Here is a tiny trained network, its code and every weight. The questions are about switching its units off for an input and a target symbol, where a switched-off unit gives its printed mean instead of its output.

import numpy as np


def w(rows, s, z=0):
    codes = np.array(rows[::2]) - 128.0
    scale = np.full(codes.shape[1], s)
    scale[-1] = z or s
    return codes * scale


def f(y):
    return np.maximum(y, 0)


def softmax(a):
    e = np.exp(a - a.max(-1, keepdims=True))
    return e / e.sum(-1, keepdims=True)


def log_softmax(a):
    a = a - a.max(-1, keepdims=True)
    return a - np.log(np.exp(a).sum(-1, keepdims=True))


def net(x, mask):
    ids = ['ΞΩγδεζηπστφ'.index(c) for c in x.split()]
    T = len(ids)
    res = E[ids] + P[:T]
    u = 0
    for l in range(2):
        r = res
        for j in range(2):
            rows = slice(4 * j, 4 * j + 4)
            q, k, v = (r @ M[l][rows].T for M in (Q, K, V))
            z = softmax(np.where(np.tri(T) > 0, q @ k.T / 4**0.5, -1e9)) @ v
            o = O[l][rows]
            res = res + np.where(mask[u + j], z, o[:, -1]) @ o[:, :-1]
        u += 2
        y = f(res @ A[l][:, :-1].T + A[l][:, -1])
        res = res + np.where(mask[u : u + 4], y, B[l][:, -1]) @ B[l][:, :-1]
        u += 4
    return log_softmax(res[-1] @ U[:, :-1].T + U[:, -1])


Q, K, V, O, A, B = {}, {}, {}, {}, {}, {}
E = w([
[74,158,176,156,141,90,68,106,209,169],'Ξ',
[163,68,197,113,87,159,82,225,82,166],'Ω',
[148,179,130,200,59,163,102,62,114,116],'γ',
[134,68,154,180,65,142,154,136,204,85],'δ',
[113,47,72,85,197,154,173,188,140,154],'ε',
[89,12,140,128,147,152,82,70,163,84],'ζ',
[127,35,109,143,128,160,183,109,43,97],'η',
[99,169,87,84,157,72,147,123,117,245],'π',
[182,197,82,149,136,156,180,150,72,125],'σ',
[102,132,91,171,172,94,81,35,65,111],'τ',
[189,217,139,142,103,122,152,172,203,143],'φ',
],0.013)
P = w([
[117,116,68,155,78,79,90,174,146,100],'0',
[190,63,160,234,191,178,133,138,160,254],'1',
[74,127,74,140,77,84,109,174,148,92],'2',
[159,91,165,196,167,191,140,107,120,210],'3',
[76,130,72,129,77,82,109,168,145,87],'4',
[154,117,168,168,165,196,139,82,103,163],'5',
[69,134,74,131,77,84,116,162,149,82],'6',
[156,139,190,135,168,189,153,59,88,122],'7',
[67,133,86,126,69,70,127,149,138,82],'8',
[184,167,227,78,193,154,183,24,80,60],'9',
[64,133,83,110,71,74,119,146,154,71],'10',
],0.0078)
Q[0] = w([
[98,17,102,73,250,142,144,123,43,150],'L0H1',
[26,106,144,148,198,69,46,40,231,118],'L0H1',
[159,213,143,113,242,119,153,141,141,231],'L0H1',
[105,100,155,41,75,104,124,254,216,117],'L0H1',
[117,163,228,209,107,123,119,60,253,133],'L0H2',
[33,122,62,62,84,37,145,201,212,79],'L0H2',
[2,92,83,111,187,47,54,30,96,117],'L0H2',
[95,244,48,92,142,62,127,173,118,169],'L0H2',
],0.0078)
K[0] = w([
[104,33,85,67,193,118,123,125,61,131],'L0H1',
[64,105,139,130,160,98,93,50,209,126],'L0H1',
[139,244,101,82,191,66,115,133,112,185],'L0H1',
[140,83,189,65,123,123,133,200,202,150],'L0H1',
[98,168,206,180,103,118,110,68,216,113],'L0H2',
[73,116,67,82,114,56,123,179,188,115],'L0H2',
[58,86,103,136,157,72,72,66,100,145],'L0H2',
[118,215,58,114,155,53,122,173,136,192],'L0H2',
],0.011)
V[0] = w([
[121,94,92,170,47,147,129,198,180,105],'L0H1',
[170,139,112,110,174,143,211,91,104,129],'L0H1',
[122,183,126,102,212,99,120,52,60,149],'L0H1',
[179,140,117,131,109,134,254,175,200,79],'L0H1',
[105,146,51,108,148,86,133,175,116,223],'L0H2',
[145,138,125,104,42,103,150,138,137,6],'L0H2',
[77,146,16,115,158,79,135,155,131,173],'L0H2',
[69,146,74,101,46,46,97,122,138,55],'L0H2',
],0.0055)
O[0] = w([
[143,103,127,65,44,24,150,14,88,56,253],'L0H1',
[203,36,54,180,107,217,201,189,181,191,51],'L0H1',
[146,161,112,219,208,244,75,218,163,171,33],'L0H1',
[179,102,68,62,25,106,224,110,168,139,55],'L0H1',
[67,198,72,2,38,76,144,162,95,72,87],'L0H2',
[150,57,61,227,11,109,142,209,201,166,50],'L0H2',
[73,167,10,51,69,68,93,139,126,55,117],'L0H2',
[70,140,80,190,33,49,87,173,170,105,106],'L0H2',
],0.004,0.0015)
A[0] = w([
[82,174,193,123,172,144,73,90,99,129,2],'L0N1',
[168,123,157,189,143,185,132,194,156,235,239],'L0N2',
[135,156,2,98,74,94,209,182,172,68,62],'L0N3',
[105,251,84,181,53,58,99,92,164,116,234],'L0N4',
],0.0066,0.00077)
B[0] = w([
[205,126,97,93,126,122,224,117,91,80,200],'L0N1',
[63,17,112,173,208,44,86,136,154,218,205],'L0N2',
[163,151,14,190,158,38,245,201,150,133,226],'L0N3',
[86,254,99,210,48,163,132,98,146,185,255],'L0N4',
],0.0065,0.0072)
Q[1] = w([
[157,177,127,80,97,166,145,65,53,16],'L1H1',
[205,149,112,95,99,191,181,79,52,83],'L1H1',
[95,59,72,176,196,95,101,120,128,123],'L1H1',
[184,179,98,92,94,181,162,126,63,79],'L1H1',
[12,96,25,130,144,85,120,174,253,203],'L1H2',
[146,206,85,153,120,168,233,62,130,56],'L1H2',
[102,166,185,119,64,90,117,79,52,194],'L1H2',
[80,77,137,155,147,108,19,197,182,159],'L1H2',
],0.0057)
K[1] = w([
[185,30,195,105,241,183,97,115,105,173],'L1H1',
[186,59,166,134,180,181,164,95,93,174],'L1H1',
[101,144,77,179,111,130,120,103,97,49],'L1H1',
[168,81,141,96,189,150,151,151,98,174],'L1H1',
[56,93,82,190,168,94,130,153,184,213],'L1H2',
[126,180,83,153,142,116,175,39,90,27],'L1H2',
[111,164,146,158,55,134,64,106,84,147],'L1H2',
[105,61,175,153,173,151,75,177,182,255],'L1H2',
],0.0068)
V[1] = w([
[154,107,110,184,144,137,113,107,78,91],'L1H1',
[151,75,119,158,155,121,154,60,97,193],'L1H1',
[88,142,98,134,65,109,94,168,157,1],'L1H1',
[61,152,95,113,102,143,116,136,130,50],'L1H1',
[68,103,75,164,99,87,103,140,108,124],'L1H2',
[184,129,139,118,189,154,167,107,142,113],'L1H2',
[85,92,140,80,138,76,130,163,152,146],'L1H2',
[125,137,129,106,114,154,143,92,138,204],'L1H2',
],0.0057)
O[1] = w([
[153,103,142,166,140,158,124,105,117,54,136],'L1H1',
[130,57,115,198,113,187,116,222,103,91,125],'L1H1',
[106,123,177,106,188,112,125,4,146,137,246],'L1H1',
[82,154,119,60,213,130,143,22,120,134,188],'L1H1',
[70,54,195,72,159,187,163,125,30,77,254],'L1H2',
[177,130,53,183,173,93,137,126,180,129,65],'L1H2',
[21,54,136,30,204,60,133,78,163,160,108],'L1H2',
[71,129,163,188,100,166,132,183,154,218,129],'L1H2',
],0.0046,0.0065)
A[1] = w([
[108,119,77,190,158,77,157,144,184,215,139],'L1N1',
[254,111,136,123,134,160,211,77,45,65,237],'L1N2',
[84,65,177,164,116,109,55,103,166,111,216],'L1N3',
[152,226,175,162,48,170,106,143,224,184,5],'L1N4',
],0.0066,0.0015)
B[1] = w([
[207,96,59,153,127,75,32,161,184,150,254],'L1N1',
[72,221,254,53,160,171,186,210,200,140,248],'L1N2',
[219,131,76,98,185,154,25,170,155,177,201],'L1N3',
[236,63,120,43,150,198,204,33,75,157,188],'L1N4',
],0.0067,0.0068)
U = w([
[61,176,111,120,106,93,104,174,147,192,23],'Ξ',
[230,147,83,116,114,105,143,106,134,114,3],'Ω',
[74,68,170,230,78,54,185,94,167,119,122],'γ',
[58,113,181,93,132,168,227,187,113,92,177],'δ',
[74,150,195,41,160,162,208,59,128,148,143],'ε',
[54,144,98,254,123,142,70,114,84,82,168],'ζ',
[184,100,153,81,67,63,50,189,64,119,205],'η',
[167,54,77,176,162,113,35,87,170,169,182],'π',
[178,216,139,147,136,135,137,230,178,90,108],'σ',
[145,84,66,75,166,102,163,127,103,49,74],'τ',
[173,98,110,152,82,196,156,104,73,159,65],'φ',
],0.0074,0.0047)

Each question gives the input, a string of symbols that net reads in full, and the target symbol t.
The units are the heads (4 rows each of Q, K, V and O) and the neurons (one row each of A and B). Each row of codes is followed by its name. A weight is (code - 128) times the scale printed after its matrix; where a second scale follows, it is the last column's (O, A, B and U).
mask holds one flag per unit, layer by layer, with each layer's heads first. A switched-off unit (its flag False) gives its mean, the last column of its rows in O or B, instead of its output. The means were averaged over made-up inputs and are rounded, as every weight is.
A unit's drop is (log p(t) with every unit on - log p(t) with that unit switched off) / (log p(t) with every unit on - log p(t) with every unit switched off).
unit that matters most: the unit with the biggest drop
k most important neurons: the k neurons with the biggest drops, biggest first
k most important neurons of layer l: the k neurons of layer l with the biggest drops, biggest first
which heads matter: for each layer, one digit per head in row order, 1 if its drop is at least 0.15 and else 0, layers parted by /
input η Ξ Ξ τ γ Ω δ Ξ τ τ, target δ: 3 most important neurons : L0N1; L1N2; L1N1
input τ δ Ω η, target π: most important neuron : L0N2
input δ τ π δ, target ε: 2 most important neurons of layer 1 : L1N2; L1N1
input τ π Ξ σ, target π: 3 most important neurons : L0N2; L0N1; L1N1
input Ξ Ω η σ δ τ γ π η, target δ: 2 most important neurons : L0N2; L1N2
input π δ φ ε φ π ζ τ ζ π, target δ: 3 most important neurons : L0N1; L0N3; L0N4
input η ε Ξ η, target ε: 2 most important neurons : L0N2; L0N1
input φ δ Ω Ξ φ, target Ω: 2 most important neurons : L0N3; L1N4
input ζ π τ Ξ δ τ Ξ Ξ ε Ω, target π: which heads matter : 11 / 01
input τ Ω φ γ φ Ξ π τ ζ, target π: 2 most important neurons of layer 1 : L1N3; L1N2
input φ δ δ δ γ, target φ: which heads matter : 00 / 10
input τ η σ γ τ Ω φ γ, target ε: which heads matter : 11 / 10
input δ δ Ξ ζ ζ δ, target δ: 2 most important neurons : L0N2; L1N2
input σ Ξ γ σ δ τ, target π: 2 most important neurons : L0N2; L0N4
input γ τ γ δ γ τ σ φ, target π: unit that matters most : L0N2
input Ω σ γ Ξ φ δ Ω τ σ Ω, target δ: 2 most important neurons of layer 0 : L0N1; L0N2
input π Ξ σ ζ δ γ δ σ, target ε: which heads matter : 11 / 10
input Ω σ π τ Ξ φ Ξ τ γ Ξ, target δ: which heads matter : 10 / 10
input ε σ Ξ π τ ε σ σ, target δ: which heads matter : 11 / 10
input Ω τ δ ζ τ φ τ δ δ τ, target σ: most important neuron : L0N1
input τ τ Ω Ξ γ η Ξ Ξ, target δ: 2 most important neurons : L0N1; L1N1
input τ τ ε τ, target δ: which heads matter : 01 / 10
input ε Ω δ τ ε Ξ ε τ, target ε: 3 most important neurons : L0N1; L0N2; L1N2
input Ω π δ Ξ, target π: which heads matter : 10 / 01
input γ τ Ξ σ η ε, target π: which heads matter : 10 / 01
input φ τ φ σ Ω Ω τ Ω σ Ξ, target π: which heads matter : 11 / 01
input Ω Ω Ω φ, target π: which heads matter : 00 / 01
input τ δ Ω Ξ σ, target σ: unit that matters most : L0N3
input φ Ω Ω Ξ π σ φ δ, target π: 2 most important neurons : L0N1; L1N3
input φ π δ δ, target ε: which heads matter : 11 / 00
